Below are the code and all the weights of a small trained network. Each question names an input and a class and asks about switching units off, where a switched-off unit gives its printed mean instead of its output.

import numpy as np


def w(rows, s, z=0):
    codes = np.array(rows[::2]) - 128.0
    scale = np.full(codes.shape[1], s)
    scale[-1] = z or s
    return codes * scale


def norm(h):
    return h / np.sqrt((h * h).mean(-1, keepdims=True) + 1e-5)


def f(y):
    return np.maximum(y, 0)


def log_softmax(a):
    a = a - a.max(-1, keepdims=True)
    return a - np.log(np.exp(a).sum(-1, keepdims=True))


def net(x, mask):
    res = np.array(x, float).reshape(1, 3) / 4 @ E
    u = 0
    for l in range(3):
        y = f(norm(res) @ A[l][:, :-1].T + A[l][:, -1])
        res = res + np.where(mask[u : u + 7], y, B[l][:, -1]) @ B[l][:, :-1]
        u += 7
    return log_softmax(norm(res)[-1] @ U[:, :-1].T + U[:, -1])


A, B = {}, {}
E = w([
[67,16,141,135,112,176,227,149,180],'x0',
[92,46,87,22,210,117,40,156,195],'x1',
[88,109,53,145,122,162,149,3,141],'x2',
],0.0048)
A[0] = w([
[126,126,163,117,158,128,158,180,134,145],'L0N1',
[132,175,91,143,125,120,155,39,96,40],'L0N2',
[75,62,103,72,122,171,119,123,161,87],'L0N3',
[178,200,165,75,191,97,95,44,49,3],'L0N4',
[147,145,89,93,146,104,54,163,177,126],'L0N5',
[152,188,190,183,149,120,199,143,115,6],'L0N6',
[116,131,152,188,116,142,253,115,96,71],'L0N7',
],0.0056,0.0024)
B[0] = w([
[135,149,159,59,88,142,44,119,220,187],'L0N1',
[135,210,65,161,117,65,117,39,127,212],'L0N2',
[61,131,129,57,190,200,203,123,176,241],'L0N3',
[159,151,131,178,184,254,64,108,80,209],'L0N4',
[183,55,144,211,35,84,120,191,50,229],'L0N5',
[119,104,137,164,45,152,97,176,217,200],'L0N6',
[157,64,117,181,65,114,182,188,179,254],'L0N7',
],0.0053,0.0043)
A[1] = w([
[2,59,85,89,197,153,241,57,152,57],'L1N1',
[59,102,52,97,135,144,92,82,68,254],'L1N2',
[106,223,84,179,247,115,21,87,85,61],'L1N3',
[180,202,201,105,130,53,68,112,108,145],'L1N4',
[150,225,48,173,68,140,142,78,92,101],'L1N5',
[115,189,151,160,109,117,77,106,83,82],'L1N6',
[62,228,191,99,183,158,39,136,204,123],'L1N7',
],0.006,0.0029)
B[1] = w([
[88,176,213,102,254,193,140,86,193,254],'L1N1',
[131,183,160,168,118,142,152,129,157,206],'L1N2',
[205,151,125,120,97,237,133,133,135,199],'L1N3',
[103,66,114,104,179,161,140,99,174,190],'L1N4',
[64,107,118,78,70,120,141,61,107,223],'L1N5',
[163,142,103,134,158,143,117,146,220,174],'L1N6',
[129,145,75,142,110,126,143,117,54,165],'L1N7',
],0.0073,0.0063)
A[2] = w([
[206,146,139,166,203,175,84,153,67,2],'L2N1',
[23,91,117,118,98,70,186,63,209,141],'L2N2',
[152,124,52,169,79,109,117,2,118,130],'L2N3',
[153,160,108,55,151,138,74,203,54,135],'L2N4',
[9,147,106,182,60,61,205,69,62,30],'L2N5',
[114,37,173,26,137,19,77,164,132,31],'L2N6',
[100,94,52,191,149,138,164,55,149,193],'L2N7',
],0.0066,0.0021)
B[2] = w([
[128,27,159,123,179,86,207,109,144,185],'L2N1',
[188,181,218,176,202,46,5,53,111,254],'L2N2',
[108,166,149,70,116,27,164,98,3,230],'L2N3',
[110,42,47,130,182,86,176,204,100,185],'L2N4',
[62,32,73,225,173,11,73,251,83,200],'L2N5',
[30,224,33,127,51,148,124,48,81,190],'L2N6',
[120,224,144,2,185,47,138,182,80,228],'L2N7',
],0.0057,0.0056)
U = w([
[45,110,44,73,104,125,101,168,95,59],'0',
[91,160,152,173,134,1,132,110,64,92],'1',
[178,209,107,86,95,178,129,54,69,98],'2',
[203,28,100,145,198,173,110,176,120,82],'3',
[141,103,181,198,39,125,121,171,195,142],'4',
[92,153,202,98,223,167,131,100,185,253],'5',
],0.016,0.0017)

Each question gives the input, the list of numbers given to net, and the class t.
The units are the neurons (one row each of A and B). Each row of codes is followed by its name. A weight is (code - 128) times the scale printed after its matrix; where a second scale follows, it is the last column's (A, B and U).
mask holds one flag per neuron, layer by layer. A switched-off neuron (its flag False) gives its mean, the last column of its row in B, instead of its output. The means were averaged over made-up inputs and are rounded, as every weight is.
A unit's drop is (log p(t) with every unit on - log p(t) with that unit switched off) / (log p(t) with every unit on - log p(t) with every unit switched off).
The circuit of an input: a set's keep is (log p(t) with only the set's units on - log p(t) with every unit switched off) / (log p(t) with every unit on - log p(t) with every unit switched off). Starting from the 12 units with the biggest drops (on a tie, the unit counted first), units are removed one at a time, each time the one whose removal leaves the highest keep (on an exact tie, the one counted first), for as long as the keep stays at least 0.8.
units of the circuit, in order: the units of the circuit, biggest drop first
most important unit: the unit with the biggest drop
k most important neurons: the k neurons with the biggest drops, biggest first
top k neurons in layer l: the k neurons of layer l with the biggest drops, biggest first
drop when u is switched off: that unit's drop, to one decimal
input [-4,-8,5], class 1: units of the circuit, in order => (L2N5)
input [-3,0,0], class 2: 3 most important neurons => (L1N5; L1N1; L2N5)
input [7,2,-8], class 0: units of the circuit, in order => (L1N1; L2N6; L1N2)
input [7,7,-8], class 0: units of the circuit, in order => (L2N6; L1N1)
input [-1,-1,6], class 1: 2 most important neurons => (L1N5; L2N5)
input [4,-3,3], class 1: 2 most important neurons => (L0N7; L0N3)
input [-1,0,-4], class 0: 4 most important neurons => (L1N1; L1N3; L2N6; L1N2)
input [-4,6,-6], class 0: 2 most important neurons => (L2N6; L0N5)
input [-8,6,4], class 3: 2 most important neurons => (L0N5; L2N1)
input [3,-4,0], class 4: 2 most important neurons => (L0N7; L0N6)
input [8,-6,7], class 1: top 3 neurons in layer 2 => (L2N5; L2N2; L2N7)
input [-2,2,-3], class 3: 2 most important neurons => (L1N5; L0N4)
input [-6,-2,-3], class 3: top 2 neurons in layer 0 => (L0N4; L0N2)
input [-4,4,6], class 2: most important unit => L1N3
input [0,1,-3], class 0: drop when L2N6 is switched off => 0.2
input [-8,0,-4], class 3: drop when L1N5 is switched off => 0.0
input [-3,-7,-4], class 4: drop when L1N6 is switched off => 0.1
input [5,3,-8], class 0: drop when L2N6 is switched off => 0.1
